Below are the code and all the weights of a small trained network. Each question names an input and a class and asks about switching units off, where a switched-off unit gives its printed mean instead of its output.

import numpy as np


def w(rows, s, z=0):
    codes = np.array(rows[::2]) - 128.0
    scale = np.full(codes.shape[1], s)
    scale[-1] = z or s
    return codes * scale


def norm(h):
    return h / np.sqrt((h * h).mean(-1, keepdims=True) + 1e-5)


def f(y):
    return y / 2 * (1 + np.tanh(0.7978845608 * (y + 0.044715 * y**3)))


def log_softmax(a):
    a = a - a.max(-1, keepdims=True)
    return a - np.log(np.exp(a).sum(-1, keepdims=True))


def net(x, mask):
    res = np.array(x, float).reshape(1, 3) / 4 @ E
    u = 0
    for l in range(4):
        y = f(norm(res) @ A[l][:, :-1].T + A[l][:, -1])
        res = res + np.where(mask[u : u + 5], y, B[l][:, -1]) @ B[l][:, :-1]
        u += 5
    return log_softmax(norm(res)[-1] @ U[:, :-1].T + U[:, -1])


A, B = {}, {}
E = w([
[132,117,254,188,216,83,86,151,165],'x0',
[66,110,205,78,125,240,39,114,21],'x1',
[82,128,161,104,138,128,252,174,107],'x2',
],0.008)
A[0] = w([
[193,126,85,122,60,87,99,90,138,143],'0.n0',
[36,168,130,135,170,163,228,201,108,149],'0.n1',
[120,186,188,214,60,165,197,175,128,3],'0.n2',
[211,149,112,90,150,123,13,157,72,95],'0.n3',
[134,87,195,201,168,3,159,80,210,193],'0.n4',
],0.0055,0.0056)
B[0] = w([
[182,107,109,143,120,136,80,58,161,180],'0.n0',
[194,124,90,189,107,203,86,109,129,194],'0.n1',
[137,41,139,52,90,178,189,191,98,114],'0.n2',
[126,142,73,216,111,255,100,170,63,155],'0.n3',
[103,139,151,154,150,115,89,127,120,255],'0.n4',
],0.0099,0.0066)
A[1] = w([
[114,92,96,33,72,176,141,191,161,154],'1.n0',
[121,111,144,177,114,150,160,98,173,186],'1.n1',
[112,198,102,178,148,136,97,89,136,223],'1.n2',
[107,156,140,131,163,175,254,253,103,42],'1.n3',
[53,126,143,143,127,67,120,101,108,2],'1.n4',
],0.0094,0.0023)
B[1] = w([
[155,114,199,112,204,80,23,119,167,180],'1.n0',
[46,80,141,115,117,177,42,183,158,176],'1.n1',
[149,23,175,144,86,105,254,102,179,254],'1.n2',
[215,93,73,195,101,224,68,37,169,185],'1.n3',
[78,88,146,86,83,215,183,98,104,128],'1.n4',
],0.0078,0.0061)
A[2] = w([
[174,28,133,110,103,126,162,162,124,71],'2.n0',
[168,149,52,1,96,115,154,110,99,217],'2.n1',
[126,128,127,138,126,59,163,165,161,119],'2.n2',
[128,95,54,57,97,141,112,135,183,252],'2.n3',
[138,186,41,100,116,148,105,74,112,189],'2.n4',
],0.0099,0.0011)
B[2] = w([
[136,137,84,43,64,110,118,21,57,186],'2.n0',
[128,92,247,119,191,168,196,167,179,213],'2.n1',
[98,162,77,2,112,145,135,165,61,200],'2.n2',
[70,98,201,130,153,65,47,167,111,254],'2.n3',
[124,156,191,219,189,94,165,145,166,248],'2.n4',
],0.0098,0.0047)
A[3] = w([
[183,111,70,150,111,63,123,138,223,104],'3.n0',
[138,254,159,90,130,153,52,181,51,130],'3.n1',
[130,175,21,53,107,57,174,177,187,138],'3.n2',
[173,125,183,31,98,180,128,193,99,115],'3.n3',
[93,104,191,124,82,143,124,81,25,252],'3.n4',
],0.0063,0.0044)
B[3] = w([
[87,170,68,141,122,253,157,182,56,191],'3.n0',
[27,183,32,134,89,81,172,184,107,150],'3.n1',
[37,137,109,124,153,186,131,178,42,172],'3.n2',
[115,121,114,187,120,145,156,115,143,135],'3.n3',
[145,130,81,79,130,71,175,139,167,255],'3.n4',
],0.011,0.006)
U = w([
[74,78,242,172,224,85,121,180,202,162],'0',
[166,61,82,225,114,221,74,83,155,205],'1',
[9,120,63,107,131,153,170,210,66,179],'2',
[165,64,112,42,74,62,161,70,156,204],'3',
[175,191,168,76,124,99,121,118,105,1],'4',
[153,157,152,52,137,144,94,124,112,27],'5',
[193,232,156,124,131,101,165,136,92,27],'6',
],0.013,0.0042)

Each question gives the input, the list of numbers given to net, and the class t.
The units are the neurons (one row each of A and B). Each row of codes is followed by its name. A weight is (code - 128) times the scale printed after its matrix; where a second scale follows, it is the last column's (A, B and U).
mask holds one flag per neuron, layer by layer. A switched-off neuron (its flag False) gives its mean, the last column of its row in B, instead of its output. The means were averaged over made-up inputs and are rounded, as every weight is.
A unit's drop is (log p(t) with every unit on - log p(t) with that unit switched off) / (log p(t) with every unit on - log p(t) with every unit switched off).
The circuit of an input: a set's keep is (log p(t) with only the set's units on - log p(t) with every unit switched off) / (log p(t) with every unit on - log p(t) with every unit switched off). Starting from the 12 units with the biggest drops (on a tie, the unit counted first), units are removed one at a time, each time the one whose removal leaves the highest keep (on an exact tie, the one counted first), for as long as the keep stays at least 0.8.
units of the circuit, in order: the units of the circuit, biggest drop first
most important unit: the unit with the biggest drop
k most important neurons of layer l: the k neurons of layer l with the biggest drops, biggest first
drop when u is switched off: that unit's drop, to one decimal
input [1,4,7], class 1: units of the circuit, in order : 1.n3
input [6,-8,-2], class 2: units of the circuit, in order : 2.n2, 3.n0
input [-7,-7,-7], class 0: units of the circuit, in order : 2.n4, 2.n3
input [-2,2,-3], class 3: 2 most important neurons of layer 3 : 3.n4, 3.n0
input [-8,8,-2], class 0: 4 most important neurons of layer 2 : 2.n1, 2.n4, 2.n2, 2.n0
input [2,-1,4], class 1: 2 most important neurons of layer 0 : 0.n2, 0.n0
input [-3,7,8], class 1: 2 most important neurons of layer 0 : 0.n0, 0.n4
input [-6,6,-6], class 0: 2 most important neurons of layer 0 : 0.n1, 0.n4
input [-8,8,1], class 0: 2 most important neurons of layer 2 : 2.n1, 2.n4
input [-3,-2,-1], class 3: 2 most important neurons of layer 0 : 0.n2, 0.n0
input [3,-3,-2], class 3: 3 most important neurons of layer 1 : 1.n2, 1.n4, 1.n0
input [-1,3,-3], class 3: 2 most important neurons of layer 1 : 1.n2, 1.n3
input [2,3,-3], class 3: 2 most important neurons of layer 3 : 3.n4, 3.n0
input [-1,8,-4], class 2: most important unit : 3.n1
input [3,-5,4], class 2: 2 most important neurons of layer 2 : 2.n2, 2.n3
input [3,2,6], class 1: drop when 1.n4 is switched off : 0.0
input [-3,2,5], class 1: drop when 0.n0 is switched off : 0.8
input [2,5,-4], class 2: drop when 3.n1 is switched off : 0.4
